Below are the code and all the weights of a small trained network. Each question names an input and a class and asks about switching units off, where a switched-off unit gives its printed mean instead of its output.

import numpy as np


def w(rows, s, z=0):
    codes = np.array(rows[::2]) - 128.0
    scale = np.full(codes.shape[1], s)
    scale[-1] = z or s
    return codes * scale


def f(y):
    return np.maximum(y, 0)


def log_softmax(a):
    a = a - a.max(-1, keepdims=True)
    return a - np.log(np.exp(a).sum(-1, keepdims=True))


def net(x, mask):
    res = np.array(x, float).reshape(1, 5) / 4 @ E
    y = f(res @ A[0][:, :-1].T + A[0][:, -1])
    res = res + np.where(mask, y, B[0][:, -1]) @ B[0][:, :-1]
    return log_softmax(res[-1] @ U[:, :-1].T + U[:, -1])


A, B = {}, {}
E = w([
[127,128,129],'x0',
[131,129,127],'x1',
[107,177,178],'x2',
[145,100,52],'x3',
[247,171,144],'x4',
],0.016)
A[0] = w([
[113,186,204,35],'n0',
[81,12,93,88],'n1',
[7,101,193,253],'n2',
[73,195,119,215],'n3',
[53,80,161,203],'n4',
[190,216,179,95],'n5',
[64,194,161,4],'n6',
],0.011,0.0063)
B[0] = w([
[56,129,152,168],'n0',
[2,200,65,200],'n1',
[206,85,120,253],'n2',
[163,75,133,184],'n3',
[168,12,162,210],'n4',
[50,166,193,205],'n5',
[75,252,216,159],'n6',
],0.009,0.015)
U = w([
[255,62,127,188],'0',
[235,136,242,198],'1',
[4,188,175,1],'2',
],0.0078,0.0069)

Each question gives the input, the list of numbers given to net, and the class t.
The units are the neurons (one row each of A and B). Each row of codes is followed by its name. A weight is (code - 128) times the scale printed after its matrix; where a second scale follows, it is the last column's (A, B and U).
mask holds one flag per neuron, in row order. A switched-off neuron (its flag False) gives its mean, the last column of its row in B, instead of its output. The means were averaged over made-up inputs and are rounded, as every weight is.
A unit's drop is (log p(t) with every unit on - log p(t) with that unit switched off) / (log p(t) with every unit on - log p(t) with every unit switched off).
The circuit of an input: a set's keep is (log p(t) with only the set's units on - log p(t) with every unit switched off) / (log p(t) with every unit on - log p(t) with every unit switched off). Starting from all 7 units, units are removed one at a time, each time the one whose removal leaves the highest keep (on an exact tie, the one counted first), for as long as the keep stays at least 0.8.
circuit, biggest first: the units of the circuit, biggest drop first
most important unit: the unit with the biggest drop
top k neurons: the k neurons with the biggest drops, biggest first
drop of u: that unit's drop, to one decimal
input [1,6,4,-8,1], class 2: most important unit -> n0
input [-1,2,-4,-3,-2], class 0: top 2 neurons -> [n5; n6]
input [-3,6,4,-5,3], class 2: circuit, biggest first -> [n5; n0]
input [2,7,5,-3,-6], class 1: top 2 neurons -> [n6; n2]
input [1,5,3,-8,-8], class 1: top 2 neurons -> [n2; n6]
input [-3,-6,4,-3,-6], class 1: top 2 neurons -> [n6; n2]
input [8,7,-4,0,-8], class 0: top 2 neurons -> [n2; n4]
input [-3,-6,4,-7,4], class 2: top 2 neurons -> [n5; n0]
input [0,-3,-6,2,-3], class 2: top 3 neurons -> [n1; n2; n3]
input [-7,6,8,3,-1], class 0: top 2 neurons -> [n1; n5]
input [6,-2,7,-1,8], class 2: top 4 neurons -> [n5; n2; n0; n4]
input [-1,7,-7,8,-4], class 2: drop of n1 -> 0.9
input [2,-7,7,-4,5], class 2: drop of n3 -> 0.0
input [7,5,-6,7,-5], class 2: most important unit -> n1
input [-4,2,3,-1,-5], class 1: drop of n6 -> 0.4
